Here is a tiny trained network, its code and every weight. The questions are about switching its units off for an input and a class, where a switched-off unit gives its printed mean instead of its output.

import numpy as np


def w(rows, s, z=0):
    codes = np.array(rows[::2]) - 128.0
    scale = np.full(codes.shape[1], s)
    scale[-1] = z or s
    return codes * scale


def f(y):
    return np.maximum(y, 0)


def log_softmax(a):
    a = a - a.max(-1, keepdims=True)
    return a - np.log(np.exp(a).sum(-1, keepdims=True))


def net(x, mask):
    res = np.array(x, float).reshape(1, 5) / 4 @ E
    y = f(res @ A[0][:, :-1].T + A[0][:, -1])
    res = res + np.where(mask, y, B[0][:, -1]) @ B[0][:, :-1]
    return log_softmax(res[-1] @ U[:, :-1].T + U[:, -1])


A, B = {}, {}
E = w([
[93,71,10,144],'x0',
[143,102,207,190],'x1',
[156,125,158,171],'x2',
[38,105,178,177],'x3',
[123,38,183,69],'x4',
],0.012)
A[0] = w([
[46,101,121,163,127],'n1',
[141,117,127,250,178],'n2',
[230,158,105,43,114],'n3',
[139,114,49,129,167],'n4',
[117,143,180,61,218],'n5',
[127,42,88,55,117],'n6',
[120,123,54,168,128],'n7',
[142,162,116,205,202],'n8',
[190,88,171,87,255],'n9',
],0.016,0.0052)
B[0] = w([
[136,205,113,91,209],'n1',
[168,118,184,151,237],'n2',
[138,254,150,236,255],'n3',
[78,131,29,123,223],'n4',
[61,166,61,119,217],'n5',
[84,12,81,74,229],'n6',
[58,234,98,221,216],'n7',
[135,104,175,205,219],'n8',
[17,141,134,163,250],'n9',
],0.0086,0.013)
U = w([
[97,132,101,131,254],'0',
[216,87,115,78,65],'1',
[126,69,126,63,46],'2',
[122,198,150,201,35],'3',
[134,72,246,207,212],'4',
[224,71,136,73,65],'5',
[84,60,148,17,125],'6',
],0.014,0.0073)

Each question gives the input, the list of numbers given to net, and the class t.
The units are the neurons (one row each of A and B). Each row of codes is followed by its name. A weight is (code - 128) times the scale printed after its matrix; where a second scale follows, it is the last column's (A, B and U).
mask holds one flag per neuron, in row order. A switched-off neuron (its flag False) gives its mean, the last column of its row in B, instead of its output. The means were averaged over made-up inputs and are rounded, as every weight is.
A unit's drop is (log p(t) with every unit on - log p(t) with that unit switched off) / (log p(t) with every unit on - log p(t) with every unit switched off).
The circuit of an input: a set's keep is (log p(t) with only the set's units on - log p(t) with every unit switched off) / (log p(t) with every unit on - log p(t) with every unit switched off). Starting from all 9 units, units are removed one at a time, each time the one whose removal leaves the highest keep (on an exact tie, the one counted first), for as long as the keep stays at least 0.8.
circuit, biggest first: the units of the circuit, biggest drop first
most important unit: the unit with the biggest drop
k most important neurons: the k neurons with the biggest drops, biggest first
drop when u is switched off: that unit's drop, to one decimal
input [-2,8,-5,2,6], class 6: circuit, biggest first -> [n3, n8]
input [0,7,-4,-5,7], class 6: most important unit -> n6
input [-6,-5,-8,4,2], class 6: circuit, biggest first -> [n3, n7]
input [-5,-1,-5,5,-2], class 0: 2 most important neurons -> [n3, n7]
input [5,6,4,-6,7], class 6: circuit, biggest first -> [n6, n7]
input [-5,1,-4,5,-7], class 4: circuit, biggest first -> [n3, n7, n8]
input [-7,3,-4,8,5], class 0: 3 most important neurons -> [n5, n3, n6]
input [-7,-3,5,3,-2], class 4: circuit, biggest first -> [n3, n7]
input [4,-7,-3,8,3], class 6: circuit, biggest first -> [n6, n3]
input [4,-7,-5,-3,-6], class 3: 3 most important neurons -> [n7, n3, n5]
input [-5,-3,-1,4,-7], class 4: 2 most important neurons -> [n3, n7]
input [2,1,6,-3,0], class 4: 2 most important neurons -> [n5, n1]
input [-3,-4,-6,-8,5], class 3: drop when n3 is switched off -> 8.1
input [8,-1,-4,-7,-7], class 3: drop when n3 is switched off -> 0.7
input [-4,-5,6,4,-4], class 4: drop when n7 is switched off -> 0.1
input [3,6,7,6,-7], class 4: most important unit -> n2
